Below are the code and all the weights of a small trained network. Each question names an input and a class and asks about switching units off, where a switched-off unit gives its printed mean instead of its output.

import numpy as np


def w(rows, s, z=0):
    codes = np.array(rows[::2]) - 128.0
    scale = np.full(codes.shape[1], s)
    scale[-1] = z or s
    return codes * scale


def norm(h):
    return h / np.sqrt((h * h).mean(-1, keepdims=True) + 1e-5)


def f(y):
    return np.maximum(y, 0)


def log_softmax(a):
    a = a - a.max(-1, keepdims=True)
    return a - np.log(np.exp(a).sum(-1, keepdims=True))


def net(x, mask):
    res = np.array(x, float).reshape(1, 4) / 4 @ E
    u = 0
    for l in range(2):
        y = f(norm(res) @ A[l][:, :-1].T + A[l][:, -1])
        res = res + np.where(mask[u : u + 8], y, B[l][:, -1]) @ B[l][:, :-1]
        u += 8
    return log_softmax(norm(res)[-1] @ U[:, :-1].T + U[:, -1])


A, B = {}, {}
E = w([
[225,129,184,135,100,168,46,27],'x0',
[167,4,205,225,36,84,178,173],'x1',
[153,93,150,66,165,120,49,237],'x2',
[240,171,84,197,111,96,56,83],'x3',
],0.0037)
A[0] = w([
[213,172,120,136,129,164,4,86,3],'L0N1',
[208,97,134,184,95,144,134,107,178],'L0N2',
[164,212,36,100,115,138,127,79,114],'L0N3',
[96,204,19,139,175,162,86,197,30],'L0N4',
[162,163,148,48,162,106,166,51,255],'L0N5',
[121,170,28,95,180,63,141,66,21],'L0N6',
[76,64,135,78,215,95,175,159,119],'L0N7',
[129,252,8,186,141,184,68,185,47],'L0N8',
],0.0044,0.0033)
B[0] = w([
[210,190,133,146,255,196,101,50,194],'L0N1',
[169,169,205,114,141,137,120,136,220],'L0N2',
[80,128,30,147,120,100,134,94,207],'L0N3',
[166,166,167,42,136,52,138,122,191],'L0N4',
[88,117,174,189,169,219,67,161,253],'L0N5',
[138,214,118,104,73,39,211,96,174],'L0N6',
[113,63,89,104,147,210,87,153,195],'L0N7',
[103,136,146,50,149,8,210,67,198],'L0N8',
],0.006,0.0043)
A[1] = w([
[86,148,87,111,177,175,138,131,223],'L1N1',
[120,79,150,145,112,202,111,122,160],'L1N2',
[126,117,131,172,126,129,169,153,210],'L1N3',
[169,143,102,96,143,171,93,138,112],'L1N4',
[61,69,84,149,71,111,172,172,1],'L1N5',
[131,169,53,84,107,35,131,110,39],'L1N6',
[239,85,182,183,8,61,169,147,41],'L1N7',
[119,220,84,121,128,2,131,139,52],'L1N8',
],0.0071,0.003)
B[1] = w([
[174,64,110,164,78,107,88,140,254],'L1N1',
[107,175,89,92,134,83,187,141,224],'L1N2',
[98,150,135,219,70,138,135,132,184],'L1N3',
[165,117,63,144,199,189,110,115,182],'L1N4',
[171,30,78,172,38,56,189,79,170],'L1N5',
[32,236,90,42,159,40,253,44,198],'L1N6',
[213,229,250,96,74,55,26,243,234],'L1N7',
[93,160,142,9,147,15,222,53,217],'L1N8',
],0.0059,0.005)
U = w([
[231,199,251,221,17,43,31,246,229],'0',
[10,197,213,236,58,238,231,81,1],'1',
[24,39,43,32,232,242,34,247,176],'2',
[38,233,34,16,216,3,231,35,238],'3',
[228,249,108,217,248,228,18,23,210],'4',
[36,4,47,202,6,53,220,246,179],'5',
[10,181,14,239,95,221,162,20,19],'6',
],0.0063,0.0049)

Each question gives the input, the list of numbers given to net, and the class t.
The units are the neurons (one row each of A and B). Each row of codes is followed by its name. A weight is (code - 128) times the scale printed after its matrix; where a second scale follows, it is the last column's (A, B and U).
mask holds one flag per neuron, layer by layer. A switched-off neuron (its flag False) gives its mean, the last column of its row in B, instead of its output. The means were averaged over made-up inputs and are rounded, as every weight is.
A unit's drop is (log p(t) with every unit on - log p(t) with that unit switched off) / (log p(t) with every unit on - log p(t) with every unit switched off).
The circuit of an input: a set's keep is (log p(t) with only the set's units on - log p(t) with every unit switched off) / (log p(t) with every unit on - log p(t) with every unit switched off). Starting from the 12 units with the biggest drops (on a tie, the unit counted first), units are removed one at a time, each time the one whose removal leaves the highest keep (on an exact tie, the one counted first), for as long as the keep stays at least 0.8.
units of the circuit, in order: the units of the circuit, biggest drop first
unit that matters most: the unit with the biggest drop
k most important neurons: the k neurons with the biggest drops, biggest first
k most important neurons of layer l: the k neurons of layer l with the biggest drops, biggest first
drop when u is switched off: that unit's drop, to one decimal
input [3,-3,6,1], class 4: unit that matters most : L0N1
input [0,5,5,-4], class 5: units of the circuit, in order : L0N7, L1N7
input [4,4,5,-7], class 5: 3 most important neurons of layer 1 : L1N7, L1N2, L1N4
input [-4,-8,8,-4], class 2: units of the circuit, in order : L0N7, L1N8
input [5,2,-4,2], class 4: 2 most important neurons of layer 0 : L0N1, L0N6
input [0,3,4,-7], class 5: 2 most important neurons of layer 0 : L0N1, L0N5
input [-8,5,0,5], class 0: 2 most important neurons : L1N7, L0N3
input [-1,-1,-1,-7], class 5: 2 most important neurons of layer 0 : L0N1, L0N2
input [-5,0,-8,0], class 6: 2 most important neurons of layer 0 : L0N8, L0N4
input [-6,-4,2,-8], class 2: drop when L0N7 is switched off : 0.1
input [-6,3,-3,-8], class 5: drop when L1N2 is switched off : 0.0
input [-5,0,6,1], class 2: drop when L0N6 is switched off : 0.2
